Below is a small trained network, with its code and all its weights. Each question gives an input and a class and asks what happens when units are switched off, that is, made to give their printed mean instead of their output.

import numpy as np


def w(rows, s, z=0):
    codes = np.array(rows[::2]) - 128.0
    scale = np.full(codes.shape[1], s)
    scale[-1] = z or s
    return codes * scale


def f(y):
    return np.maximum(y, 0)


def log_softmax(a):
    a = a - a.max(-1, keepdims=True)
    return a - np.log(np.exp(a).sum(-1, keepdims=True))


def net(x, mask):
    res = np.array(x, float).reshape(1, 3) / 4 @ E
    y = f(res @ A[0][:, :-1].T + A[0][:, -1])
    res = res + np.where(mask, y, B[0][:, -1]) @ B[0][:, :-1]
    return log_softmax(res[-1] @ U[:, :-1].T + U[:, -1])


A, B = {}, {}
E = w([
[188,89,122,147,87,162,58,29,69,50],'x0',
[81,2,204,16,167,192,166,190,51,96],'x1',
[203,102,208,204,210,152,166,151,187,97],'x2',
],0.0076)
A[0] = w([
[211,114,198,191,204,151,163,142,186,96,2],'N1',
[197,255,46,244,80,9,84,62,217,181,36],'N2',
[57,149,62,77,60,93,98,111,90,165,101],'N3',
[57,149,60,66,62,92,101,120,81,163,45],'N4',
[65,165,131,108,165,72,200,203,179,227,38],'N5',
[203,91,115,156,72,186,34,32,56,17,48],'N6',
[55,144,59,59,52,89,95,115,82,165,22],'N7',
[70,161,131,117,160,78,196,205,181,216,74],'N8',
[208,123,189,194,196,136,166,145,187,104,14],'N9',
],0.0056,0.0029)
B[0] = w([
[137,157,221,174,216,143,51,94,46,234,190],'N1',
[21,10,200,25,125,125,200,206,27,127,255],'N2',
[143,164,184,186,202,155,51,116,95,203,177],'N3',
[141,167,209,191,203,149,56,102,67,205,171],'N4',
[216,161,94,94,91,39,213,33,147,121,194],'N5',
[216,165,75,69,90,2,239,33,166,124,210],'N6',
[151,171,223,190,221,150,62,94,66,214,171],'N7',
[197,161,88,93,93,43,198,48,158,114,195],'N8',
[142,160,195,170,211,144,57,103,63,203,186],'N9',
],0.006,0.0094)
U = w([
[139,181,169,229,168,155,74,119,109,160,108],'0',
[64,7,157,40,124,134,156,163,97,120,109],'1',
[203,184,72,108,101,79,161,80,155,116,103],'2',
[103,139,79,166,108,149,112,164,161,110,252],'3',
[115,153,34,162,88,202,107,167,156,108,80],'4',
[104,146,99,188,104,192,105,149,154,85,80],'5',
[76,154,55,210,86,164,88,164,201,64,79],'6',
],0.012,0.015)

Each question gives the input, the list of numbers given to net, and the class t.
The units are the neurons (one row each of A and B). Each row of codes is followed by its name. A weight is (code - 128) times the scale printed after its matrix; where a second scale follows, it is the last column's (A, B and U).
mask holds one flag per neuron, in row order. A switched-off neuron (its flag False) gives its mean, the last column of its row in B, instead of its output. The means were averaged over made-up inputs and are rounded, as every weight is.
A unit's drop is (log p(t) with every unit on - log p(t) with that unit switched off) / (log p(t) with every unit on - log p(t) with every unit switched off).
The circuit of an input: a set's keep is (log p(t) with only the set's units on - log p(t) with every unit switched off) / (log p(t) with every unit on - log p(t) with every unit switched off). Starting from all 9 units, units are removed one at a time, each time the one whose removal leaves the highest keep (on an exact tie, the one counted first), for as long as the keep stays at least 0.8.
units of the circuit, in order: the units of the circuit, biggest drop first
most important unit: the unit with the biggest drop
k most important neurons: the k neurons with the biggest drops, biggest first
drop when u is switched off: that unit's drop, to one decimal
input [5,7,-8], class 0: units of the circuit, in order -> N2, N7
input [8,-2,2], class 2: units of the circuit, in order -> N6
input [-2,-1,2], class 3: 2 most important neurons -> N6, N2
input [-1,5,-6], class 0: units of the circuit, in order -> N2, N7
input [4,7,-8], class 0: units of the circuit, in order -> N2, N7
input [2,0,-1], class 3: 2 most important neurons -> N2, N5
input [3,0,2], class 3: 3 most important neurons -> N5, N8, N2
input [5,2,-5], class 0: units of the circuit, in order -> N7, N2
input [-6,4,-2], class 2: units of the circuit, in order -> N2, N5
input [5,5,5], class 0: 2 most important neurons -> N2, N1
input [8,6,-7], class 2: 2 most important neurons -> N6, N2
input [-7,7,7], class 0: 3 most important neurons -> N2, N1, N9
input [-4,-5,1], class 1: 2 most important neurons -> N2, N6
input [-7,-3,2], class 2: most important unit -> N5
input [6,2,-7], class 0: 3 most important neurons -> N7, N4, N3
input [-1,0,-1], class 3: 2 most important neurons -> N2, N6
input [-7,3,-1], class 2: 3 most important neurons -> N2, N5, N8
input [-4,-6,-2], class 1: drop when N2 is switched off -> 1.1
input [-5,-5,3], class 1: drop when N2 is switched off -> 1.1
input [-2,0,3], class 3: drop when N7 is switched off -> 0.6
input [8,2,-3], class 2: drop when N6 is switched off -> 0.7
input [8,5,0], class 2: most important unit -> N6
